Two labels a row
[-26.4 -38.7 -63.6  10.6 -21.9 -42.9  -5.3  29.5  24.3  18.6 -18.8  15.9
  -2.8  -6.2  14.0  11.0 -25.1  32.3 -11.9   4.1 -36.0  39.8 -24.3  -8.0
 -10.1  25.8   0.3  11.3 -22.8  -3.9 -63.3  34.7  32.4  27.1  37.6  16.4
  24.6   2.5 -20.2]	nopab/Gegu
[ -5.7  -2.2 -11.1   8.8 -11.2   8.7 -24.9   3.4   5.6  36.9  15.1 -41.1
 -41.2  -1.7  14.9   7.7 -25.9 -37.3   5.9  -5.5 -14.8  28.1  -9.1  19.4
  34.0   1.7  -7.0  30.9   6.2  16.8   0.5 -10.7  14.5  30.0 -28.1  26.0
  -1.3  31.8   3.7]	nopab/Gegu
[ -1.8   4.2  16.6   2.0  -1.8  20.3 -15.8 -16.4 -10.3  33.9  15.5 -29.3
 -44.0 -12.4   3.1  -2.8 -10.3 -29.0   2.5   2.6   8.7   3.9  20.9  22.7
  21.4  -6.9  -3.5  24.1  12.0  21.7   4.3 -15.2   8.0   8.2 -20.5  24.1
  -0.6  16.2   0.7]	vati/Rosog
[ 29.4  -3.5  -3.1 -17.1   1.2  -8.1  13.9  18.4   5.9  23.3  10.2 -48.7
  27.6 -18.7  14.5  40.2   2.6  12.1  -6.2  38.1  -9.7  -1.7 -35.8  18.9
   7.3  12.7  23.8 -24.7 -10.2 -10.1  -9.5 -17.3 -15.1   0.3  18.7  14.6
 -12.7 -22.3   3.1]	donam/tusev
[-12.6 -21.8 -28.2  -4.6 -16.7   4.2 -32.1 -23.4  12.2 -10.2 -20.4 -11.6
   0.8  20.6  44.0  -9.9   2.0  -5.3  -9.1  10.7   6.2  10.5 -37.3  -9.0
 -11.6   6.8   4.0   6.4   2.0  -7.8 -11.6 -11.3  11.5   2.4  -8.9  13.4
  -8.7 -11.3   1.1]	donam/Rosog
[  3.9  -0.2   1.5 -20.2  32.1  30.5 -17.8 -10.4  -9.2 -12.0  -7.3 -27.9
  20.0 -35.6  15.2  -3.8   4.3 -12.9 -27.3 -10.5  21.9  -0.9 -41.9  -2.8
   2.1   5.8   4.1 -10.0  22.7 -12.7   0.7  -2.7   5.2  -4.6  -4.6  33.9
 -37.6 -28.9  -2.6]	donam/Kota
[  3.6  -3.6  43.3  18.7  -9.1  21.2  24.9 -20.8 -17.6  53.9  26.8 -35.6
 -17.8 -64.8 -32.0  16.2  17.2  28.0  19.3  33.1  -4.2  18.4  28.2  35.5
  -7.0 -14.7  34.3  -4.8 -25.0 -23.7 -29.8  -6.2  21.4  44.8  12.6  14.7
  -6.4  -9.2 -12.1]	vati/tusev
[ 38.1  -3.8  13.0   8.9   2.7  39.5 -17.4  18.2  -2.8  39.3   1.9 -17.0
 -33.3  -3.9   3.1   5.2 -14.6 -29.3 -11.1  -0.7 -19.7 -17.1  41.4  20.4
  62.5  -2.7 -11.5   0.0  -5.6  -9.8 -23.6  15.5  17.9  36.8  -4.4  27.8
  10.1  -9.3   4.1]	vati/kef
[ 19.8 -13.3  -0.7  12.9  -0.2  48.2 -31.4 -55.1   5.0 -38.1 -25.3   1.6
  12.8  20.0  36.5  28.9  12.3 -14.4   8.2   5.3   0.0  -4.9 -20.7 -14.9
  13.2  -4.2   8.9  -9.3 -14.8 -23.3 -13.9  -0.1  -2.4   0.1 -14.9 -12.7
  -3.5 -26.6   5.1]	donam/kef
[ 25.3   0.0 -19.6  15.6   5.4  47.5 -35.1  41.2  13.4   9.5 -28.8   1.7
 -16.0  48.6  23.4   4.3 -39.5 -29.7 -11.4 -37.6 -36.8   9.3 -38.6   4.1
  56.0   4.1 -31.3  24.1   7.5   2.2  -1.7  18.9   9.9  31.5 -35.5  15.9
  -4.2  14.7  15.5]	nopab/kef
[ 13.6   3.4  -9.5 -21.7  25.9  34.5 -24.6   0.4  -3.4 -28.6 -21.1 -19.5
  32.6   1.6  23.5   1.8  -7.6 -17.9 -22.6 -19.5  18.4  -5.7 -51.7 -14.4
   7.8   4.1   0.0  -1.3  19.6  -5.5  14.8   1.9  -7.3  -4.7 -11.5  19.6
 -22.8 -20.8  -3.9]	donam/Kota
[ 34.4 -11.1  -7.6  -2.5   8.2  46.1 -37.3 -32.4   1.5  -7.5 -12.8 -33.3
  16.6  11.1  41.2  12.5   2.9 -33.2  -6.7   5.0   1.2 -22.4 -23.6   3.8
  39.2  -1.4   6.3   2.1  -7.9 -11.7 -16.2  -3.4  -7.4   6.7 -16.9   8.3
   2.8 -20.6   3.7]	donam/kef
[ -7.4  11.0  20.5   7.8   2.6  51.4 -44.5 -27.2  -9.5  14.2  -6.7 -17.6
 -58.1  -7.9  -8.0 -38.8 -15.1 -44.2   5.9 -24.5  16.0   4.8  10.1  17.7
  24.1 -12.5 -18.5  19.5  30.4   9.4   3.2  -8.7  31.3  18.2 -27.5  26.1
 -25.4  17.3   6.3]	vati/Rosog
[ -1.3 -18.2 -11.6 -34.2  -7.3  22.7 -21.5 -28.1  -1.1   3.5  -7.7 -35.7
  10.4  -1.7  30.5   5.0  12.0   3.7  -9.0  10.7   9.3   1.5 -32.2   6.3
  -9.7  25.2  20.2   2.9  -1.5  29.2  -7.5 -12.1  -4.2 -12.4 -16.6  23.7
   3.8 -38.2   7.0]	donam/Rosog
[ -1.0  -5.2 -37.1  -5.0 -10.8  -5.4 -27.0 -15.1  21.5 -22.5 -14.4 -16.7
   5.9   9.7  34.6   5.2 -11.7  -2.6  -3.7  10.7 -15.7  14.9 -53.1 -13.6
  -1.4  22.2   5.6  -0.3   5.4  -3.9  -1.4  -7.5   4.0   8.5  -2.8   7.2
 -18.7  -0.4  10.4]	donam/Gegu
[  4.9  -8.3 -50.9  20.2  13.7  36.1 -36.7 -29.0  33.5 -81.1 -35.2  45.7
  -1.6  64.9  71.7 -25.2 -32.8 -16.6  -1.0 -43.7 -39.3  18.2 -56.2 -51.7
  43.0  15.5 -24.5  18.2  11.9   1.5  16.3  17.3  -0.3  -2.2 -38.8  -9.1
  -5.4   4.0  21.1]	donam/kef
